Below are the code and all the weights of a small trained network. Each question names an input and a class and asks about switching units off, where a switched-off unit gives its printed mean instead of its output.

import numpy as np


def w(rows, s, z=0):
    codes = np.array(rows[::2]) - 128.0
    scale = np.full(codes.shape[1], s)
    scale[-1] = z or s
    return codes * scale


def norm(h):
    return h / np.sqrt((h * h).mean(-1, keepdims=True) + 1e-5)


def f(y):
    return y / 2 * (1 + np.tanh(0.7978845608 * (y + 0.044715 * y**3)))


def log_softmax(a):
    a = a - a.max(-1, keepdims=True)
    return a - np.log(np.exp(a).sum(-1, keepdims=True))


def net(x, mask):
    res = np.array(x, float).reshape(1, 4) / 4 @ E
    u = 0
    for l in range(2):
        y = f(norm(res) @ A[l][:, :-1].T + A[l][:, -1])
        res = res + np.where(mask[u : u + 9], y, B[l][:, -1]) @ B[l][:, :-1]
        u += 9
    return log_softmax(norm(res)[-1] @ U[:, :-1].T + U[:, -1])


A, B = {}, {}
E = w([
[155,145,82,135,85,185,165,109,204,141],'x0',
[105,109,117,162,145,172,149,108,78,68],'x1',
[214,221,114,179,83,87,106,244,134,87],'x2',
[167,186,141,77,223,131,125,143,140,108],'x3',
],0.0011)
A[0] = w([
[120,96,59,114,100,234,172,47,225,150,2],'0.n0',
[238,230,66,207,115,178,160,208,187,60,75],'0.n1',
[62,77,139,186,129,169,166,82,17,81,144],'0.n2',
[59,84,130,60,166,125,110,52,83,170,80],'0.n3',
[119,159,142,88,213,56,44,135,72,134,11],'0.n4',
[167,174,161,151,74,103,143,175,218,182,202],'0.n5',
[150,144,128,82,197,180,150,98,156,140,135],'0.n6',
[173,168,42,146,176,255,198,68,140,43,41],'0.n7',
[148,153,167,117,164,86,113,188,105,73,51],'0.n8',
],0.0025,0.00085)
B[0] = w([
[216,241,96,60,175,157,162,64,121,108,194],'0.n0',
[150,65,241,189,138,124,208,143,182,111,252],'0.n1',
[142,148,34,117,152,93,74,150,83,184,171],'0.n2',
[179,170,119,197,67,100,148,189,179,156,174],'0.n3',
[159,169,166,113,70,87,197,97,181,187,149],'0.n4',
[78,168,127,116,137,159,126,115,6,120,190],'0.n5',
[191,149,38,101,164,200,104,57,104,100,159],'0.n6',
[113,7,120,73,169,150,19,97,186,125,178],'0.n7',
[170,200,126,121,127,161,140,78,152,207,148],'0.n8',
],0.0023,0.0026)
A[1] = w([
[122,180,215,184,119,127,206,195,60,75,9],'1.n0',
[50,154,78,74,64,150,126,105,62,170,136],'1.n1',
[113,115,30,56,171,192,42,55,92,125,79],'1.n2',
[95,81,88,177,92,220,172,64,125,116,131],'1.n3',
[141,183,244,217,116,166,252,208,150,69,14],'1.n4',
[191,212,56,67,140,162,192,61,138,154,103],'1.n5',
[150,193,45,98,128,179,161,45,157,149,58],'1.n6',
[121,103,249,148,97,97,207,142,184,162,72],'1.n7',
[88,50,68,197,135,105,67,200,84,137,59],'1.n8',
],0.003,0.0013)
B[1] = w([
[132,189,190,69,133,92,195,81,224,225,191],'1.n0',
[141,170,160,111,164,185,87,175,154,64,152],'1.n1',
[128,162,209,181,67,82,204,180,152,159,207],'1.n2',
[167,200,168,51,157,85,120,83,143,131,157],'1.n3',
[69,196,208,203,46,1,221,200,201,250,251],'1.n4',
[157,159,78,112,199,42,33,97,35,194,225],'1.n5',
[171,179,133,63,176,57,94,100,56,205,197],'1.n6',
[111,175,140,232,123,86,221,213,171,166,193],'1.n7',
[112,68,49,191,126,110,91,161,59,72,136],'1.n8',
],0.0029,0.0031)
U = w([
[18,212,163,27,27,255,34,159,165,16,6],'0',
[243,241,87,1,240,24,13,8,20,239,244],'1',
[87,165,42,60,14,209,110,50,105,9,8],'2',
[231,4,225,56,232,244,116,21,246,7,79],'3',
[48,230,244,233,17,17,250,234,250,232,250],'4',
[25,127,15,22,37,247,209,25,192,101,3],'5',
[18,12,5,244,62,118,20,234,9,46,229],'6',
],0.0044,0.0039)

Each question gives the input, the list of numbers given to net, and the class t.
The units are the neurons (one row each of A and B). Each row of codes is followed by its name. A weight is (code - 128) times the scale printed after its matrix; where a second scale follows, it is the last column's (A, B and U).
mask holds one flag per neuron, layer by layer. A switched-off neuron (its flag False) gives its mean, the last column of its row in B, instead of its output. The means were averaged over made-up inputs and are rounded, as every weight is.
A unit's drop is (log p(t) with every unit on - log p(t) with that unit switched off) / (log p(t) with every unit on - log p(t) with every unit switched off).
The circuit of an input: a set's keep is (log p(t) with only the set's units on - log p(t) with every unit switched off) / (log p(t) with every unit on - log p(t) with every unit switched off). Starting from the 12 units with the biggest drops (on a tie, the unit counted first), units are removed one at a time, each time the one whose removal leaves the highest keep (on an exact tie, the one counted first), for as long as the keep stays at least 0.8.
units of the circuit, in order: the units of the circuit, biggest drop first
most important unit: the unit with the biggest drop
top k neurons: the k neurons with the biggest drops, biggest first
top k neurons in layer l: the k neurons of layer l with the biggest drops, biggest first
drop of u: that unit's drop, to one decimal
input [0,-4,0,6], class 1: top 2 neurons -> [0.n6 0.n1]
input [1,3,0,4], class 3: units of the circuit, in order -> [0.n7 1.n4 1.n5]
input [-2,2,-7,2], class 1: units of the circuit, in order -> [1.n4]
input [3,7,1,1], class 3: units of the circuit, in order -> [0.n7 1.n4]
input [0,5,-2,3], class 1: top 2 neurons -> [1.n4 0.n6]
input [-7,-5,-7,-6], class 6: top 2 neurons -> [1.n4 0.n1]
input [-1,5,-8,-3], class 1: top 3 neurons -> [1.n4 0.n0 1.n3]
input [-2,7,-7,-7], class 6: top 2 neurons -> [0.n2 1.n8]
input [-2,-4,-5,-6], class 6: top 2 neurons -> [0.n1 1.n4]
input [-6,5,1,-4], class 6: drop of 1.n3 -> 0.0
input [6,8,1,0], class 3: drop of 0.n7 -> 0.7
input [4,3,-2,3], class 1: drop of 0.n0 -> 0.6
input [6,4,-1,5], class 3: top 2 neurons in layer 0 -> [0.n7 0.n1]
input [-4,5,-6,-3], class 6: most important unit -> 0.n2
